Here is a tiny trained network, its code and every weight. The questions are about switching its units off for an input and a class, where a switched-off unit gives its printed mean instead of its output.

import numpy as np


def w(rows, s, z=0):
    codes = np.array(rows[::2]) - 128.0
    scale = np.full(codes.shape[1], s)
    scale[-1] = z or s
    return codes * scale


def norm(h):
    return h / np.sqrt((h * h).mean(-1, keepdims=True) + 1e-5)


def f(y):
    return np.maximum(y, 0)


def log_softmax(a):
    a = a - a.max(-1, keepdims=True)
    return a - np.log(np.exp(a).sum(-1, keepdims=True))


def net(x, mask):
    res = np.array(x, float).reshape(1, 7) / 4 @ E
    u = 0
    for l in range(2):
        y = f(norm(res) @ A[l][:, :-1].T + A[l][:, -1])
        res = res + np.where(mask[u : u + 4], y, B[l][:, -1]) @ B[l][:, :-1]
        u += 4
    return log_softmax(norm(res)[-1] @ U[:, :-1].T + U[:, -1])


A, B = {}, {}
E = w([
[39,193,111,254,64,127,227,89,172,134,110,77],'x0',
[140,69,118,86,156,65,75,81,120,64,100,152],'x1',
[107,89,153,174,101,114,163,172,153,185,139,50],'x2',
[98,161,67,180,203,103,173,102,153,76,167,174],'x3',
[208,105,165,128,69,116,150,162,155,51,179,135],'x4',
[76,161,123,168,196,84,118,169,215,105,89,112],'x5',
[123,61,107,91,165,124,94,195,105,118,132,154],'x6',
],0.0085)
A[0] = w([
[188,210,175,102,171,172,75,213,184,162,100,138,12],'L0N1',
[123,60,156,171,30,147,176,213,123,196,148,66,11],'L0N2',
[98,176,120,118,158,191,102,79,59,250,104,163,13],'L0N3',
[135,47,128,102,102,161,148,188,39,254,164,100,2],'L0N4',
],0.013,0.0051)
B[0] = w([
[163,124,154,135,143,86,188,242,132,40,165,141,185],'L0N1',
[148,202,215,42,240,35,138,182,108,137,132,181,255],'L0N2',
[152,146,65,83,73,119,148,23,105,248,132,27,225],'L0N3',
[118,11,2,192,110,182,200,182,108,138,230,126,240],'L0N4',
],0.0059,0.0098)
A[1] = w([
[176,103,205,123,52,104,168,117,78,104,135,130,253],'L1N1',
[242,147,173,88,39,179,121,130,101,81,147,149,3],'L1N2',
[45,144,188,158,89,142,144,231,152,219,90,72,41],'L1N3',
[77,255,190,163,115,98,177,87,158,124,98,122,88],'L1N4',
],0.021,0.00062)
B[1] = w([
[103,102,124,114,198,143,109,158,176,254,162,76,198],'L1N1',
[136,182,139,103,147,27,213,184,92,159,132,103,212],'L1N2',
[219,105,132,57,94,68,184,139,62,227,188,82,218],'L1N3',
[70,107,45,175,61,239,103,68,122,81,107,130,250],'L1N4',
],0.008,0.019)
U = w([
[138,121,203,170,105,136,107,128,191,122,116,119,2],'0',
[181,88,163,74,147,97,25,126,118,79,63,149,59],'1',
[163,134,147,93,169,65,158,195,116,155,158,120,241],'2',
[133,146,254,175,91,142,88,124,137,127,115,178,15],'3',
[72,164,97,199,144,148,133,129,173,19,113,178,143],'4',
[116,131,87,143,61,165,155,85,98,179,137,87,129],'5',
],0.013,0.0044)

Each question gives the input, the list of numbers given to net, and the class t.
The units are the neurons (one row each of A and B). Each row of codes is followed by its name. A weight is (code - 128) times the scale printed after its matrix; where a second scale follows, it is the last column's (A, B and U).
mask holds one flag per neuron, layer by layer. A switched-off neuron (its flag False) gives its mean, the last column of its row in B, instead of its output. The means were averaged over made-up inputs and are rounded, as every weight is.
A unit's drop is (log p(t) with every unit on - log p(t) with that unit switched off) / (log p(t) with every unit on - log p(t) with every unit switched off).
The circuit of an input: a set's keep is (log p(t) with only the set's units on - log p(t) with every unit switched off) / (log p(t) with every unit on - log p(t) with every unit switched off). Starting from all 8 units, units are removed one at a time, each time the one whose removal leaves the highest keep (on an exact tie, the one counted first), for as long as the keep stays at least 0.8.
units of the circuit, in order: the units of the circuit, biggest drop first
k most important neurons: the k neurons with the biggest drops, biggest first
top k neurons in layer l: the k neurons of layer l with the biggest drops, biggest first
drop of u: that unit's drop, to one decimal
input [-2,8,-6,-4,1,5,1], class 1: units of the circuit, in order => (L1N3)
input [-2,7,3,-1,-6,3,-3], class 1: 4 most important neurons => (L1N4; L1N2; L1N3; L0N4)
input [-7,3,3,2,-3,1,8], class 1: units of the circuit, in order => (L1N2; L1N3)
input [0,0,-3,-1,-1,5,1], class 4: 3 most important neurons => (L1N3; L1N2; L1N1)
input [5,5,2,4,-2,0,-5], class 4: units of the circuit, in order => (L1N3; L0N3)
input [-1,7,3,-3,4,6,8], class 1: top 2 neurons in layer 1 => (L1N2; L1N3)
input [0,6,7,3,-6,8,0], class 5: 2 most important neurons => (L0N4; L1N2)
input [-6,4,0,-8,-7,-3,3], class 5: 3 most important neurons => (L0N4; L0N2; L0N3)
input [-1,-8,4,-7,-2,-5,5], class 2: 2 most important neurons => (L0N2; L1N4)
input [7,1,5,7,3,-5,-7], class 4: units of the circuit, in order => (L1N4; L0N3; L1N3)
input [-1,-1,8,-1,-7,-2,-4], class 2: 4 most important neurons => (L1N4; L0N2; L0N4; L1N3)
input [-4,8,-8,-1,2,8,-4], class 1: top 2 neurons in layer 1 => (L1N4; L1N3)
input [8,7,-5,-5,6,1,4], class 2: top 2 neurons in layer 1 => (L1N2; L1N4)
input [-4,7,-3,0,-6,-4,-6], class 1: units of the circuit, in order => (L1N3; L1N1)
input [6,-6,-1,-8,5,-2,-4], class 2: 2 most important neurons => (L1N3; L1N2)
input [-8,5,7,1,1,4,-1], class 1: units of the circuit, in order => (L1N2; L1N3)
input [-6,3,2,5,-5,-2,-3], class 1: top 3 neurons in layer 1 => (L1N4; L1N2; L1N3)
input [-3,-3,5,-5,3,-7,-3], class 2: most important neuron => (L0N2)
input [-6,6,-4,4,0,2,-5], class 1: top 2 neurons in layer 1 => (L1N3; L1N4)
input [-1,8,4,7,4,8,6], class 4: top neuron in layer 0 => (L0N2)
input [-5,8,-7,6,-8,4,7], class 1: top 2 neurons in layer 1 => (L1N4; L1N2)
input [1,1,-7,8,-5,3,-5], class 4: drop of L1N3 => 0.3
input [3,-3,-5,2,7,-7,0], class 2: drop of L1N2 => 0.1
input [8,2,-7,5,2,4,3], class 4: drop of L0N4 => 0.0
